Here is a tiny trained network, its code and every weight. The questions are about switching its units off for an input and a class, where a switched-off unit gives its printed mean instead of its output.

import numpy as np


def w(rows, s, z=0):
    codes = np.array(rows[::2]) - 128.0
    scale = np.full(codes.shape[1], s)
    scale[-1] = z or s
    return codes * scale


def f(y):
    return np.maximum(y, 0)


def log_softmax(a):
    a = a - a.max(-1, keepdims=True)
    return a - np.log(np.exp(a).sum(-1, keepdims=True))


def net(x, mask):
    res = np.array(x, float).reshape(1, 4) / 4 @ E
    y = f(res @ A[0][:, :-1].T + A[0][:, -1])
    res = res + np.where(mask, y, B[0][:, -1]) @ B[0][:, :-1]
    return log_softmax(res[-1] @ U[:, :-1].T + U[:, -1])


A, B = {}, {}
E = w([
[143,228,69,57,178,98,164,176,106,136,87],'x0',
[35,131,206,130,134,161,229,196,105,183,177],'x1',
[144,180,152,135,156,254,191,55,167,88,90],'x2',
[54,96,83,95,68,69,194,57,184,178,64],'x3',
],0.0081)
A[0] = w([
[131,197,173,158,168,211,189,63,176,83,88,76],'n0',
[54,135,207,136,135,152,231,187,92,171,190,77],'n1',
[108,24,209,198,66,140,93,62,164,127,183,124],'n2',
[194,151,168,171,198,177,86,195,81,59,191,99],'n3',
[112,100,131,120,100,28,75,193,76,184,166,54],'n4',
[122,21,202,200,65,172,98,80,155,121,157,73],'n5',
[156,170,162,138,170,201,191,69,156,101,100,87],'n6',
[140,166,155,125,159,240,195,78,187,76,89,110],'n7',
[128,65,151,214,79,168,122,73,158,114,182,84],'n8',
[178,149,149,189,195,168,86,175,58,80,187,88],'n9',
[172,145,154,139,192,170,41,203,63,64,177,80],'n10',
[72,109,73,107,67,89,181,55,186,176,64,65],'n11',
[140,176,149,145,150,210,165,71,138,112,89,98],'n12',
[190,155,180,145,173,158,100,168,95,99,168,65],'n13',
[41,131,230,134,138,145,230,213,113,194,185,85],'n14',
[111,88,106,123,113,2,62,229,58,199,179,79],'n15',
[142,214,73,55,189,103,178,153,76,147,82,70],'n16',
[105,47,177,195,82,143,78,77,145,107,157,70],'n17',
[170,141,164,179,199,139,96,145,78,101,157,77],'n18',
[209,130,47,137,113,92,43,48,174,57,100,72],'n19',
[75,100,88,107,68,91,190,53,189,165,75,103],'n20',
[171,199,62,74,179,97,194,163,112,152,95,102],'n21',
[82,93,85,113,83,103,175,90,155,164,58,91],'n22',
[132,114,133,155,148,140,126,121,135,125,145,245],'n23',
[74,103,101,108,88,84,170,85,202,154,64,54],'n24',
[124,146,120,123,154,190,168,109,152,96,121,101],'n25',
[136,159,98,77,154,118,143,148,125,144,136,91],'n26',
[231,118,49,128,120,89,20,76,162,40,56,80],'n27',
[125,235,57,28,213,104,155,178,110,142,71,86],'n28',
[116,169,106,102,160,98,133,163,122,118,110,92],'n29',
],0.0072,0.012)
B[0] = w([
[119,42,89,133,56,68,63,126,152,74,175,193],'n0',
[82,83,43,195,188,213,140,69,74,201,152,195],'n1',
[123,226,148,150,158,145,132,210,139,71,50,204],'n2',
[169,163,184,80,81,115,195,77,163,186,190,199],'n3',
[115,39,97,145,61,84,43,112,188,79,170,164],'n4',
[104,213,133,195,132,155,120,202,183,79,62,178],'n5',
[120,54,97,131,73,70,47,114,162,84,146,184],'n6',
[137,45,99,106,91,56,49,117,128,66,144,215],'n7',
[70,185,132,167,148,149,112,205,176,99,78,167],'n8',
[158,175,170,75,53,123,192,78,169,185,179,184],'n9',
[170,164,196,81,53,117,172,95,206,200,194,188],'n10',
[183,172,190,86,61,120,170,92,169,185,197,195],'n11',
[101,54,103,120,85,78,77,132,138,79,155,183],'n12',
[127,161,159,116,76,129,140,95,172,179,162,159],'n13',
[94,78,39,200,207,207,157,61,73,194,153,211],'n14',
[116,20,96,124,48,61,21,106,173,27,137,195],'n15',
[83,188,143,208,126,170,114,204,197,105,87,179],'n16',
[88,185,146,192,125,162,102,202,207,90,74,164],'n17',
[123,153,153,116,93,109,166,107,166,164,146,158],'n18',
[43,103,55,204,195,207,165,83,72,202,162,204],'n19',
[197,166,208,65,87,108,179,107,119,183,191,211],'n20',
[94,190,151,182,138,143,118,178,155,92,78,189],'n21',
[191,158,191,83,97,122,160,106,146,188,176,184],'n22',
[209,112,154,45,198,85,158,139,2,115,56,253],'n23',
[171,160,186,110,55,130,169,86,212,189,222,174],'n24',
[118,89,125,137,114,88,73,126,138,109,144,162],'n25',
[97,156,126,162,115,149,117,147,142,104,122,144],'n26',
[49,81,47,202,194,214,175,78,62,212,174,223],'n27',
[88,206,142,202,120,173,120,223,192,91,60,204],'n28',
[110,153,124,165,124,147,107,144,163,99,110,146],'n29',
],0.0069,0.011)
U = w([
[164,164,194,81,101,116,171,94,147,175,165,103],'0',
[110,95,47,166,191,191,146,85,89,175,145,102],'1',
[132,54,104,119,100,65,62,121,142,63,139,111],'2',
[120,207,146,161,145,154,124,199,153,89,75,117],'3',
[196,117,157,26,224,76,154,132,3,98,52,247],'4',
],0.012,0.013)

Each question gives the input, the list of numbers given to net, and the class t.
The units are the neurons (one row each of A and B). Each row of codes is followed by its name. A weight is (code - 128) times the scale printed after its matrix; where a second scale follows, it is the last column's (A, B and U).
mask holds one flag per neuron, in row order. A switched-off neuron (its flag False) gives its mean, the last column of its row in B, instead of its output. The means were averaged over made-up inputs and are rounded, as every weight is.
A unit's drop is (log p(t) with every unit on - log p(t) with that unit switched off) / (log p(t) with every unit on - log p(t) with every unit switched off).
The circuit of an input: a set's keep is (log p(t) with only the set's units on - log p(t) with every unit switched off) / (log p(t) with every unit on - log p(t) with every unit switched off). Starting from the 12 units with the biggest drops (on a tie, the unit counted first), units are removed one at a time, each time the one whose removal leaves the highest keep (on an exact tie, the one counted first), for as long as the keep stays at least 0.8.
units of the circuit, in order: the units of the circuit, biggest drop first
top k neurons: the k neurons with the biggest drops, biggest first
drop of u: that unit's drop, to one decimal
input [-2,-5,3,6], class 0: units of the circuit, in order -> n20
input [-6,-4,-5,5], class 3: units of the circuit, in order -> n2, n5
input [8,5,0,-8], class 0: top 3 neurons -> n3, n10, n9
input [-4,8,-6,-5], class 1: top 2 neurons -> n14, n1
input [-5,-4,7,-6], class 2: top 2 neurons -> n7, n0
input [-7,1,7,0], class 2: top 2 neurons -> n7, n0
input [-7,6,-4,-6], class 3: top 3 neurons -> n2, n5, n17
input [-2,-6,-5,1], class 1: top 2 neurons -> n27, n19
input [3,4,-7,6], class 2: top 2 neurons -> n15, n4
input [6,4,5,0], class 3: top 4 neurons -> n28, n16, n15, n21
input [3,7,7,-5], class 1: top 4 neurons -> n14, n1, n15, n4
input [6,-8,0,0], class 1: top 2 neurons -> n27, n19
input [7,3,5,6], class 3: top 4 neurons -> n28, n16, n21, n3
input [-5,4,8,-6], class 2: units of the circuit, in order -> n7
input [5,6,3,4], class 1: top 2 neurons -> n14, n1
input [-7,5,0,0], class 3: top 2 neurons -> n2, n5
input [-6,-8,-6,-4], class 1: top 2 neurons -> n27, n19
input [-3,3,1,3], class 4: drop of n19 -> 0.1
input [-7,1,1,-8], class 0: drop of n10 -> 0.5
input [-1,5,-1,-1], class 1: units of the circuit, in order -> n14
input [2,-5,4,-5], class 0: drop of n9 -> 0.9
input [-8,-5,2,-6], class 3: drop of n9 -> 0.0
